Below is a small trained network, with its code and all its weights. Each question gives an input and a target symbol and asks what happens when units are switched off, that is, made to give their printed mean instead of their output.

import numpy as np


def w(rows, s, z=0):
    codes = np.array(rows[::2]) - 128.0
    scale = np.full(codes.shape[1], s)
    scale[-1] = z or s
    return codes * scale


def norm(h):
    return h / np.sqrt((h * h).mean(-1, keepdims=True) + 1e-5)


def f(y):
    return y / 2 * (1 + np.tanh(0.7978845608 * (y + 0.044715 * y**3)))


def softmax(a):
    e = np.exp(a - a.max(-1, keepdims=True))
    return e / e.sum(-1, keepdims=True)


def log_softmax(a):
    a = a - a.max(-1, keepdims=True)
    return a - np.log(np.exp(a).sum(-1, keepdims=True))


def net(x, mask):
    ids = ['ΞΠΣΨΩαβδζμτ'.index(c) for c in x.split()]
    T = len(ids)
    res = E[ids] + P[:T]
    r = norm(res)
    for j in range(3):
        rows = slice(3 * j, 3 * j + 3)
        q, k, v = (r @ M[0][rows].T for M in (Q, K, V))
        z = softmax(np.where(np.tri(T) > 0, q @ k.T / 3**0.5, -1e9)) @ v
        o = O[0][rows]
        res = res + np.where(mask[j], z, o[:, -1]) @ o[:, :-1]
    y = f(norm(res) @ A[0][:, :-1].T + A[0][:, -1])
    res = res + np.where(mask[3:27], y, B[0][:, -1]) @ B[0][:, :-1]
    return log_softmax(norm(res)[-1] @ U[:, :-1].T + U[:, -1])


Q, K, V, O, A, B = {}, {}, {}, {}, {}, {}
E = w([
[123,99,96,86,139,152,112,95,166,134],'Ξ',
[99,95,149,40,176,112,140,141,133,152],'Π',
[182,112,154,164,96,199,103,114,232,146],'Σ',
[168,99,156,178,140,151,111,111,254,154],'Ψ',
[146,123,156,88,125,149,54,123,125,107],'Ω',
[145,114,47,83,124,147,128,115,154,160],'α',
[169,83,127,126,125,125,171,82,98,131],'β',
[160,141,138,89,109,150,66,148,102,128],'δ',
[37,139,97,156,128,133,119,168,142,137],'ζ',
[186,141,143,168,119,139,156,174,197,206],'μ',
[152,123,71,98,133,128,61,114,136,123],'τ',
],0.0075)
P = w([
[150,184,130,167,244,216,136,112,102,99],'0',
[131,129,122,155,199,203,106,115,68,163],'1',
[116,175,136,148,178,166,107,68,77,186],'2',
[126,203,134,137,173,151,142,89,103,108],'3',
[145,126,112,140,171,165,161,178,104,36],'4',
[133,55,115,145,121,164,117,176,86,101],'5',
[112,120,138,125,84,118,96,76,106,180],'6',
[133,195,140,109,99,90,141,84,124,104],'7',
[158,168,113,115,103,82,174,168,130,1],'8',
[138,81,117,123,68,85,134,181,109,59],'9',
[122,108,135,106,41,43,105,113,107,153],'10',
[143,188,130,102,56,10,123,86,130,118],'11',
],0.0056)
Q[0] = w([
[147,132,113,134,141,137,105,132,134,187],'h0',
[195,129,132,144,119,127,146,171,174,154],'h0',
[108,130,113,85,166,121,158,142,74,133],'h0',
[99,102,106,121,156,129,177,178,82,41],'h1',
[56,196,110,83,182,124,146,78,43,116],'h1',
[201,222,136,152,148,150,148,128,215,87],'h1',
[122,79,145,155,143,100,132,135,103,172],'h2',
[113,143,126,100,87,126,61,37,108,216],'h2',
[175,10,117,144,94,140,107,166,130,125],'h2',
],0.013)
K[0] = w([
[139,137,92,120,145,114,125,162,114,92],'h0',
[135,137,88,126,82,48,91,131,117,128],'h0',
[108,128,123,108,172,191,119,94,119,126],'h0',
[120,80,141,148,159,189,94,111,113,203],'h1',
[155,124,135,146,246,254,147,149,140,122],'h1',
[136,74,94,127,85,92,122,185,108,99],'h1',
[116,170,123,120,152,105,112,64,113,162],'h2',
[122,198,151,109,96,103,167,104,162,81],'h2',
[102,112,148,128,75,122,102,86,116,197],'h2',
],0.013)
V[0] = w([
[106,122,85,177,97,161,130,162,3,87],'h0',
[102,169,129,66,52,181,155,97,91,128],'h0',
[120,168,173,95,78,156,196,217,153,200],'h0',
[164,141,218,122,151,99,69,153,117,121],'h1',
[211,181,45,90,82,161,119,180,102,181],'h1',
[162,135,174,123,107,161,221,142,94,161],'h1',
[91,143,93,110,66,179,131,198,86,159],'h2',
[160,109,144,59,51,139,125,84,113,70],'h2',
[116,151,141,175,87,189,148,81,170,49],'h2',
],0.0054)
O[0] = w([
[129,206,222,137,172,101,128,129,136,12,94],'h0',
[134,66,210,145,209,147,38,139,124,112,104],'h0',
[175,99,186,154,153,153,161,217,114,184,3],'h0',
[129,220,187,84,54,130,159,143,231,121,88],'h1',
[91,102,178,214,90,117,17,97,101,212,244],'h1',
[211,81,79,119,238,70,9,174,191,137,131],'h1',
[69,141,128,130,186,123,89,67,148,219,53],'h2',
[140,135,103,143,218,254,119,125,103,120,106],'h2',
[105,66,81,157,188,136,145,218,138,60,177],'h2',
],0.0048,0.0027)
A[0] = w([
[3,156,144,201,80,145,165,126,86,120,58],'n0',
[158,52,135,164,203,110,121,162,158,134,32],'n1',
[103,126,130,217,157,164,155,170,160,90,139],'n2',
[79,122,84,62,152,75,83,201,132,174,108],'n3',
[71,170,151,32,165,113,131,166,83,146,187],'n4',
[110,129,106,36,119,50,185,191,89,100,71],'n5',
[86,172,100,69,95,168,178,139,87,72,45],'n6',
[170,83,115,114,154,170,147,114,99,74,106],'n7',
[12,157,88,155,159,111,121,217,93,119,117],'n8',
[131,127,102,168,112,147,158,109,172,141,98],'n9',
[101,107,140,25,185,28,137,143,77,148,116],'n10',
[221,123,145,107,149,127,163,30,62,122,81],'n11',
[169,138,123,89,110,115,104,71,168,128,108],'n12',
[185,136,226,187,174,116,213,239,99,247,1],'n13',
[112,125,152,123,116,198,85,161,172,147,127],'n14',
[221,69,194,169,152,113,202,38,88,94,140],'n15',
[146,110,186,204,139,166,191,170,163,190,85],'n16',
[59,162,103,124,140,147,79,185,180,133,172],'n17',
[160,108,93,158,86,179,105,156,135,146,129],'n18',
[115,143,195,140,139,144,157,171,196,158,92],'n19',
[197,90,129,161,144,66,167,156,149,120,118],'n20',
[122,102,89,134,136,133,200,92,1,70,44],'n21',
[135,140,144,109,106,110,121,107,118,179,197],'n22',
[53,132,147,97,119,104,82,180,107,87,219],'n23',
],0.0076,0.0038)
B[0] = w([
[121,159,122,151,162,92,141,184,110,23,188],'n0',
[59,176,170,102,135,140,130,126,112,107,157],'n1',
[113,87,179,131,68,84,103,156,119,149,155],'n2',
[172,100,184,180,125,123,155,155,122,107,190],'n3',
[51,94,81,83,117,121,118,57,147,143,160],'n4',
[62,136,153,134,179,184,54,172,104,148,178],'n5',
[194,99,123,203,156,151,142,122,155,144,184],'n6',
[143,166,104,121,134,82,143,126,73,151,214],'n7',
[55,39,78,92,127,52,179,189,196,132,161],'n8',
[113,142,130,109,108,130,103,101,123,92,157],'n9',
[143,112,193,112,200,184,212,9,106,88,175],'n10',
[154,69,136,117,17,85,174,156,97,129,231],'n11',
[94,119,176,96,112,142,113,203,115,142,195],'n12',
[84,168,122,151,173,237,106,227,140,165,181],'n13',
[131,157,85,113,129,71,137,122,130,163,173],'n14',
[133,161,94,122,87,99,189,138,67,253,242],'n15',
[197,89,83,125,188,173,124,172,81,95,188],'n16',
[130,115,153,126,116,52,171,142,120,178,187],'n17',
[95,167,130,102,165,109,148,86,151,88,224],'n18',
[131,67,146,115,148,141,173,135,63,110,143],'n19',
[118,189,141,148,129,160,110,101,120,202,181],'n20',
[128,169,227,115,74,108,132,155,97,196,254],'n21',
[131,132,138,154,158,144,143,154,130,72,203],'n22',
[126,112,105,144,158,144,200,130,161,165,220],'n23',
],0.0068,0.0037)
U = w([
[172,145,139,130,65,99,190,112,42,204,143],'Ξ',
[136,102,157,2,53,183,120,159,165,56,99],'Π',
[65,85,74,167,161,36,193,181,184,140,38],'Σ',
[119,131,108,169,163,242,103,222,124,158,203],'Ψ',
[199,171,48,155,111,170,185,49,240,134,171],'Ω',
[103,70,76,212,137,121,37,50,70,135,66],'α',
[209,140,73,42,204,87,102,113,88,76,185],'β',
[64,214,151,75,124,94,50,101,206,174,141],'δ',
[73,94,183,99,189,183,208,43,114,107,203],'ζ',
[227,72,244,181,131,90,86,132,185,112,7],'μ',
[96,203,156,205,94,138,135,135,88,4,94],'τ',
],0.0073,0.0013)

Each question gives the input, a string of symbols that net reads in full, and the target symbol t.
The units are the heads (3 rows each of Q, K, V and O) and the neurons (one row each of A and B). Each row of codes is followed by its name. A weight is (code - 128) times the scale printed after its matrix; where a second scale follows, it is the last column's (O, A, B and U).
mask holds one flag per unit, heads first, then neurons. A switched-off unit (its flag False) gives its mean, the last column of its rows in O or B, instead of its output. The means were averaged over made-up inputs and are rounded, as every weight is.
A unit's drop is (log p(t) with every unit on - log p(t) with that unit switched off) / (log p(t) with every unit on - log p(t) with every unit switched off).
The circuit of an input: a set's keep is (log p(t) with only the set's units on - log p(t) with every unit switched off) / (log p(t) with every unit on - log p(t) with every unit switched off). Starting from the 12 units with the biggest drops (on a tie, the unit counted first), units are removed one at a time, each time the one whose removal leaves the highest keep (on an exact tie, the one counted first), for as long as the keep stays at least 0.8.
units of the circuit, in order: the units of the circuit, biggest drop first
most important unit: the unit with the biggest drop
top k neurons: the k neurons with the biggest drops, biggest first
which heads matter: for each layer, one digit per head in row order, 1 if its drop is at least 0.15 and else 0, layers parted by /
input Ψ Ω ζ Ξ μ Π Ξ μ, target Ψ: which heads matter -> 100
input β ζ Ω δ Ξ ζ Ξ Σ β τ δ α, target β: most important unit -> h2
input Ω τ α ζ ζ δ, target α: units of the circuit, in order -> h1, h2, n21, n15
input Ω Ω β β ζ Σ δ μ Ψ τ Ω δ, target Ψ: which heads matter -> 001
input Ψ ζ δ, target Ψ: units of the circuit, in order -> h2, n5, h1, n6
input β α Π Ψ β β Ω τ, target β: which heads matter -> 010
input β Ω τ Ξ τ δ Ψ τ Ξ Π δ, target τ: top 2 neurons -> n0, n15
input Ψ μ Σ Ψ Ψ α, target Σ: which heads matter -> 001
input δ μ δ Ψ β β Ψ β Π α α Ω, target Π: which heads matter -> 001
input τ Ψ β α, target τ: units of the circuit, in order -> h1, n0, n15
input τ Σ Ω α τ β α α δ Ω, target α: units of the circuit, in order -> h1, h2, n21
input β μ α, target β: units of the circuit, in order -> h1, n15
input β α Ψ β Ξ ζ Ψ Σ Ψ, target Ω: units of the circuit, in order -> h0, n21, n11, n8
input Ξ β τ α Ω Σ Ω, target α: units of the circuit, in order -> h1, n21
input β μ δ Π Ψ ζ ζ Ψ ζ α, target ζ: which heads matter -> 001
input ζ τ δ ζ Σ Ψ ζ μ Ω, target Ψ: which heads matter -> 000
input β ζ Σ Ψ τ τ α, target Ψ: most important unit -> n5
input β α β β μ τ, target β: which heads matter -> 000
input α δ α τ Ξ δ δ, target τ: which heads matter -> 010
input Ω μ Ξ, target Ω: which heads matter -> 011
input Ω Σ Ω, target Ω: top 2 neurons -> n6, n21
input Π τ β α μ Σ Π μ α, target Σ: units of the circuit, in order -> h2, n8
input α β Ψ, target δ: most important unit -> n1
input α α β Σ, target δ: which heads matter -> 010
input Ξ α τ Ξ Π Σ α Ψ, target α: which heads matter -> 010
